Below is a small trained network, with its code and all its weights. Each question gives an input and a class and asks what happens when units are switched off, that is, made to give their printed mean instead of their output.

import numpy as np


def w(rows, s, z=0):
    codes = np.array(rows[::2]) - 128.0
    scale = np.full(codes.shape[1], s)
    scale[-1] = z or s
    return codes * scale


def f(y):
    return y / 2 * (1 + np.tanh(0.7978845608 * (y + 0.044715 * y**3)))


def log_softmax(a):
    a = a - a.max(-1, keepdims=True)
    return a - np.log(np.exp(a).sum(-1, keepdims=True))


def net(x, mask):
    res = np.array(x, float).reshape(1, 7) / 4 @ E
    y = f(res @ A[0][:, :-1].T + A[0][:, -1])
    res = res + np.where(mask, y, B[0][:, -1]) @ B[0][:, :-1]
    return log_softmax(res[-1] @ U[:, :-1].T + U[:, -1])


A, B = {}, {}
E = w([
[110,131,52,40,68,145,145,189,155,162,189],'x0',
[187,184,153,51,15,122,130,45,107,122,104],'x1',
[184,157,2,207,137,111,118,68,179,94,182],'x2',
[205,13,216,154,106,90,145,136,116,147,228],'x3',
[182,108,138,58,150,152,8,155,154,76,132],'x4',
[120,124,128,119,134,135,134,122,124,115,136],'x5',
[233,123,82,73,175,78,213,207,100,55,71],'x6',
],0.0073)
A[0] = w([
[99,204,96,127,145,152,111,145,93,106,114,24],'N0',
[165,133,120,82,123,122,36,198,165,84,127,87],'N1',
[91,134,57,61,98,151,202,221,172,140,202,112],'N2',
[64,154,162,157,89,131,83,91,132,150,163,26],'N3',
[69,181,102,118,143,121,127,113,147,123,54,56],'N4',
[188,121,93,82,160,113,131,173,96,46,94,91],'N5',
[78,103,220,114,104,139,158,180,96,169,66,42],'N6',
[95,156,200,81,133,164,126,209,74,140,85,34],'N7',
[101,126,134,153,185,100,118,179,137,130,173,48],'N8',
[101,159,158,152,117,162,90,111,143,143,156,24],'N9',
[79,88,107,165,182,155,114,192,159,105,145,71],'N10',
[172,156,147,97,58,146,124,72,121,88,101,40],'N11',
[148,146,147,102,52,103,155,67,87,166,90,79],'N12',
[107,121,120,157,171,131,115,175,131,127,136,74],'N13',
[136,141,171,181,159,124,147,98,102,103,71,133],'N14',
[187,140,121,120,147,130,182,162,122,87,102,11],'N15',
[78,185,89,119,147,144,166,94,150,147,65,78],'N16',
[151,160,61,153,138,78,90,102,138,121,181,41],'N17',
[169,147,87,174,135,140,136,95,165,103,158,55],'N18',
[151,121,172,171,207,129,132,105,138,96,84,129],'N19',
[158,129,113,120,143,94,155,157,120,97,100,17],'N20',
[171,129,155,103,169,162,40,123,120,57,123,65],'N21',
[136,142,171,164,166,92,110,76,94,87,93,43],'N22',
[73,77,128,192,176,164,145,195,133,155,90,94],'N23',
[66,112,127,123,132,192,45,76,138,145,173,84],'N24',
[210,126,191,151,115,104,136,166,122,119,218,23],'N25',
[134,63,165,132,120,89,175,113,120,177,196,68],'N26',
[83,201,95,93,151,164,74,170,135,85,68,89],'N27',
[183,163,55,200,125,133,146,102,147,100,145,60],'N28',
[132,126,131,112,166,111,156,95,127,187,125,54],'N29',
[136,152,121,151,110,88,247,158,103,139,110,118],'N30',
],0.011)
B[0] = w([
[159,76,150,120,104,127,142,157,93,117,115,144],'N0',
[34,161,176,181,140,129,139,79,67,141,151,205],'N1',
[157,142,169,115,81,159,54,65,123,201,93,254],'N2',
[138,111,159,149,178,106,196,188,175,176,80,174],'N3',
[141,67,169,141,112,122,114,140,86,93,139,174],'N4',
[141,116,119,146,184,90,176,166,183,181,69,227],'N5',
[137,131,139,105,181,158,134,74,182,85,188,200],'N6',
[131,111,146,102,187,155,139,78,204,97,202,188],'N7',
[161,161,153,88,87,96,145,149,112,83,144,157],'N8',
[123,108,172,110,117,122,189,162,159,152,77,144],'N9',
[188,182,128,117,53,83,161,145,104,100,138,201],'N10',
[191,197,98,116,67,60,145,172,121,75,144,161],'N11',
[157,180,101,140,104,82,144,155,105,102,162,193],'N12',
[177,155,150,118,99,80,155,150,113,118,155,156],'N13',
[129,130,133,99,79,172,81,101,121,187,113,203],'N14',
[143,116,184,134,159,99,191,192,182,149,69,158],'N15',
[124,57,147,144,112,113,112,125,83,102,141,188],'N16',
[149,111,183,98,166,136,150,90,156,106,176,166],'N17',
[118,122,180,92,154,157,137,99,154,81,172,166],'N18',
[139,126,110,100,87,144,74,102,144,189,120,219],'N19',
[132,109,233,126,103,99,183,166,177,153,99,142],'N20',
[56,152,154,192,106,117,150,101,79,141,184,191],'N21',
[158,132,161,82,71,170,119,123,135,189,120,155],'N22',
[159,195,104,129,116,92,147,133,91,90,132,210],'N23',
[120,117,160,111,170,89,184,182,168,166,46,228],'N24',
[137,51,83,127,104,150,111,150,72,87,98,185],'N25',
[123,66,106,138,123,108,120,118,83,93,92,208],'N26',
[156,63,82,129,111,131,131,109,85,103,115,218],'N27',
[107,125,161,77,183,151,146,95,159,106,186,199],'N28',
[137,129,250,124,74,95,173,97,117,134,164,117],'N29',
[56,147,149,180,158,142,147,128,125,149,106,230],'N30',
],0.011,0.0088)
U = w([
[133,118,139,140,162,91,178,169,176,154,77,103],'0',
[147,30,122,136,124,111,123,122,77,81,113,96],'1',
[135,136,136,93,175,128,137,76,190,86,180,105],'2',
[175,223,122,125,100,79,143,145,111,91,132,108],'3',
[129,143,110,147,149,111,110,119,132,137,118,250],'4',
[148,146,137,106,96,135,81,89,142,193,109,102],'5',
[46,163,146,202,137,107,166,95,91,146,145,119],'6',
[63,172,11,148,130,188,64,187,191,107,119,138],'7',
],0.012,0.026)

Each question gives the input, the list of numbers given to net, and the class t.
The units are the neurons (one row each of A and B). Each row of codes is followed by its name. A weight is (code - 128) times the scale printed after its matrix; where a second scale follows, it is the last column's (A, B and U).
mask holds one flag per neuron, in row order. A switched-off neuron (its flag False) gives its mean, the last column of its row in B, instead of its output. The means were averaged over made-up inputs and are rounded, as every weight is.
A unit's drop is (log p(t) with every unit on - log p(t) with that unit switched off) / (log p(t) with every unit on - log p(t) with every unit switched off).
The circuit of an input: a set's keep is (log p(t) with only the set's units on - log p(t) with every unit switched off) / (log p(t) with every unit on - log p(t) with every unit switched off). Starting from the 12 units with the biggest drops (on a tie, the unit counted first), units are removed one at a time, each time the one whose removal leaves the highest keep (on an exact tie, the one counted first), for as long as the keep stays at least 0.8.
circuit, biggest first: the units of the circuit, biggest drop first
unit that matters most: the unit with the biggest drop
k most important neurons: the k neurons with the biggest drops, biggest first
drop of u: that unit's drop, to one decimal
input [-3,-2,6,3,8,2,-7], class 6: 3 most important neurons : (N21, N1, N5)
input [-8,0,7,-3,-8,4,1], class 5: unit that matters most : N14
input [-7,-8,-7,7,4,-2,2], class 3: circuit, biggest first : (N23, N10)
input [-8,0,6,-3,6,-2,-2], class 5: circuit, biggest first : (N19, N22)
input [1,0,-7,-3,-7,-5,1], class 2: 4 most important neurons : (N6, N7, N1, N21)
input [6,3,-5,5,6,0,-7], class 0: 2 most important neurons : (N24, N3)
input [1,-3,-7,-3,6,-2,3], class 2: 3 most important neurons : (N7, N6, N30)
input [-7,-5,-4,8,-7,-7,1], class 1: 2 most important neurons : (N26, N25)
input [7,-6,-6,0,8,3,3], class 6: 2 most important neurons : (N1, N21)
input [8,5,0,-3,-8,7,1], class 5: 2 most important neurons : (N2, N1)
input [6,8,-1,6,1,8,-6], class 3: 2 most important neurons : (N11, N12)
input [8,-4,8,-8,-8,-5,-7], class 1: 3 most important neurons : (N16, N4, N0)
input [-8,-2,-5,-1,8,-4,-4], class 5: 4 most important neurons : (N19, N22, N14, N30)
input [0,5,-4,7,-6,-8,-8], class 0: circuit, biggest first : (N3)
input [-6,6,2,-4,-6,3,1], class 3: 3 most important neurons : (N12, N11, N2)
input [4,5,5,-5,4,-2,-6], class 0: circuit, biggest first : (N24, N3)
input [-7,-5,-3,5,-6,8,-4], class 4: 2 most important neurons : (N2, N23)
input [5,2,6,1,2,4,-2], class 2: circuit, biggest first : (N17, N28)
input [2,8,2,-8,-8,-8,7], class 1: 3 most important neurons : (N16, N4, N27)
input [2,6,1,2,-3,-3,8], class 0: unit that matters most : N5
input [-3,0,7,-2,-1,1,6], class 2: 4 most important neurons : (N28, N18, N24, N17)
input [-5,-8,-8,-4,-6,-3,-8], class 0: 3 most important neurons : (N3, N24, N9)
input [-4,-8,1,0,-8,-1,5], class 3: drop of N23 : 0.4
input [-6,7,1,-1,-6,-1,4], class 3: drop of N12 : 1.3
input [3,-7,-1,1,2,5,-7], class 0: drop of N24 : 1.2
input [-5,8,-6,3,2,4,4], class 3: drop of N11 : 1.1
input [-1,6,-6,-8,4,7,-4], class 1: circuit, biggest first : (N27)
